Here is a tiny trained network, its code and every weight. The questions are about switching its units off for an input and a class, where a switched-off unit gives its printed mean instead of its output.

import numpy as np


def w(rows, s, z=0):
    codes = np.array(rows[::2]) - 128.0
    scale = np.full(codes.shape[1], s)
    scale[-1] = z or s
    return codes * scale


def f(y):
    return y / 2 * (1 + np.tanh(0.7978845608 * (y + 0.044715 * y**3)))


def log_softmax(a):
    a = a - a.max(-1, keepdims=True)
    return a - np.log(np.exp(a).sum(-1, keepdims=True))


def net(x, mask):
    res = np.array(x, float).reshape(1, 7) / 4 @ E
    y = f(res @ A[0][:, :-1].T + A[0][:, -1])
    res = res + np.where(mask, y, B[0][:, -1]) @ B[0][:, :-1]
    return log_softmax(res[-1] @ U[:, :-1].T + U[:, -1])


A, B = {}, {}
E = w([
[41,52,124,139,88,110],'x0',
[62,177,23,64,136,95],'x1',
[125,127,123,127,128,130],'x2',
[129,128,130,127,129,128],'x3',
[67,151,126,151,254,207],'x4',
[83,144,232,56,136,122],'x5',
[91,226,166,211,97,65],'x6',
],0.0077)
A[0] = w([
[52,131,154,136,196,234,92],'N0',
[94,124,247,3,150,82,117],'N1',
[115,72,110,45,102,211,15],'N2',
[132,111,166,58,143,141,177],'N3',
[73,188,55,37,150,71,123],'N4',
[14,30,127,159,71,115,108],'N5',
[169,56,109,69,169,139,6],'N6',
[36,168,145,211,95,97,133],'N7',
[57,114,57,82,128,78,144],'N8',
[132,17,218,223,156,142,82],'N9',
[118,33,106,106,131,167,49],'N10',
[63,220,176,236,91,120,8],'N11',
[181,76,23,239,109,138,218],'N12',
[97,176,131,208,136,34,105],'N13',
[113,192,36,76,127,121,113],'N14',
[210,114,190,144,199,95,164],'N15',
[132,14,101,98,155,130,149],'N16',
[74,139,113,175,225,168,98],'N17',
[86,189,141,147,156,221,129],'N18',
[179,130,127,77,63,74,202],'N19',
],0.0078,0.0025)
B[0] = w([
[144,91,55,147,77,75,220],'N0',
[15,212,99,179,151,43,233],'N1',
[193,166,130,77,122,94,181],'N2',
[96,156,100,117,134,107,177],'N3',
[159,27,254,165,169,183,212],'N4',
[127,222,145,165,96,238,208],'N5',
[159,183,79,46,158,135,175],'N6',
[195,152,126,5,170,180,202],'N7',
[177,121,195,158,156,184,194],'N8',
[164,81,197,128,187,158,219],'N9',
[203,181,104,92,135,130,176],'N10',
[233,120,96,52,94,71,204],'N11',
[58,208,148,176,214,46,254],'N12',
[177,127,100,49,155,116,189],'N13',
[132,89,230,157,160,150,185],'N14',
[104,97,165,147,120,192,193],'N15',
[159,193,127,79,138,104,204],'N16',
[113,27,65,158,59,128,203],'N17',
[111,75,53,111,56,135,185],'N18',
[69,6,72,198,61,109,210],'N19',
],0.0066,0.0065)
U = w([
[130,114,113,145,173,99,255],'0',
[233,180,77,15,164,106,43],'1',
[147,39,247,196,213,160,56],'2',
[98,124,107,165,148,118,206],'3',
[78,6,3,188,36,77,57],'4',
[32,251,91,211,237,53,88],'5',
[137,218,126,173,109,223,152],'6',
],0.0062,0.0064)

Each question gives the input, the list of numbers given to net, and the class t.
The units are the neurons (one row each of A and B). Each row of codes is followed by its name. A weight is (code - 128) times the scale printed after its matrix; where a second scale follows, it is the last column's (A, B and U).
mask holds one flag per neuron, in row order. A switched-off neuron (its flag False) gives its mean, the last column of its row in B, instead of its output. The means were averaged over made-up inputs and are rounded, as every weight is.
A unit's drop is (log p(t) with every unit on - log p(t) with that unit switched off) / (log p(t) with every unit on - log p(t) with every unit switched off).
The circuit of an input: a set's keep is (log p(t) with only the set's units on - log p(t) with every unit switched off) / (log p(t) with every unit on - log p(t) with every unit switched off). Starting from the 12 units with the biggest drops (on a tie, the unit counted first), units are removed one at a time, each time the one whose removal leaves the highest keep (on an exact tie, the one counted first), for as long as the keep stays at least 0.8.
circuit, biggest first: the units of the circuit, biggest drop first
unit that matters most: the unit with the biggest drop
top k neurons: the k neurons with the biggest drops, biggest first
drop when u is switched off: that unit's drop, to one decimal
input [8,6,1,-4,-1,-8,3], class 5: circuit, biggest first -> (N12)
input [7,7,-1,-3,8,8,0], class 4: top 3 neurons -> (N0; N17; N18)
input [-3,8,7,-5,-4,-2,5], class 2: circuit, biggest first -> (N4; N14)
input [4,2,4,-5,7,5,3], class 4: circuit, biggest first -> (N17; N0)
input [-7,3,5,-2,2,-2,7], class 1: circuit, biggest first -> (N11; N13)
input [2,-6,3,-6,-5,6,8], class 1: top 3 neurons -> (N11; N7; N13)
input [7,5,-4,-5,1,4,0], class 6: circuit, biggest first -> (N5; N8)
input [2,1,6,-2,5,-1,6], class 1: circuit, biggest first -> (N7; N11)
input [8,-3,6,6,4,6,6], class 6: top 4 neurons -> (N5; N7; N12; N19)
input [6,8,2,2,-1,3,-4], class 2: circuit, biggest first -> (N4; N8)
input [-5,-1,0,5,-7,3,4], class 4: circuit, biggest first -> (N19; N12)
input [1,-7,5,2,0,4,8], class 1: circuit, biggest first -> (N11; N7)
input [8,3,5,-4,4,-5,5], class 6: circuit, biggest first -> (N5; N7)
input [6,0,7,4,2,4,7], class 1: top 2 neurons -> (N7; N11)
input [-6,1,-1,-1,5,6,-5], class 5: circuit, biggest first -> (N1)
input [5,3,0,7,-7,3,-8], class 1: top 2 neurons -> (N2; N16)
input [1,5,-4,-6,7,-4,-1], class 4: top 4 neurons -> (N17; N0; N18; N9)
input [4,5,-3,-5,-4,5,7], class 1: top 2 neurons -> (N7; N11)
input [5,-2,3,0,6,4,1], class 4: top 2 neurons -> (N0; N17)
input [1,6,1,5,3,-8,-7], class 5: unit that matters most -> N12
input [1,-4,-2,-2,-3,-5,3], class 5: top 3 neurons -> (N12; N4; N17)
input [-4,-3,1,1,6,-5,-2], class 4: drop when N0 is switched off -> 0.2
input [-4,4,-6,-4,-2,5,7], class 1: drop when N7 is switched off -> 0.3
input [3,3,5,-2,4,-7,-5], class 5: drop when N16 is switched off -> 0.1
input [6,-3,7,1,-7,4,-7], class 1: drop when N6 is switched off -> 0.3
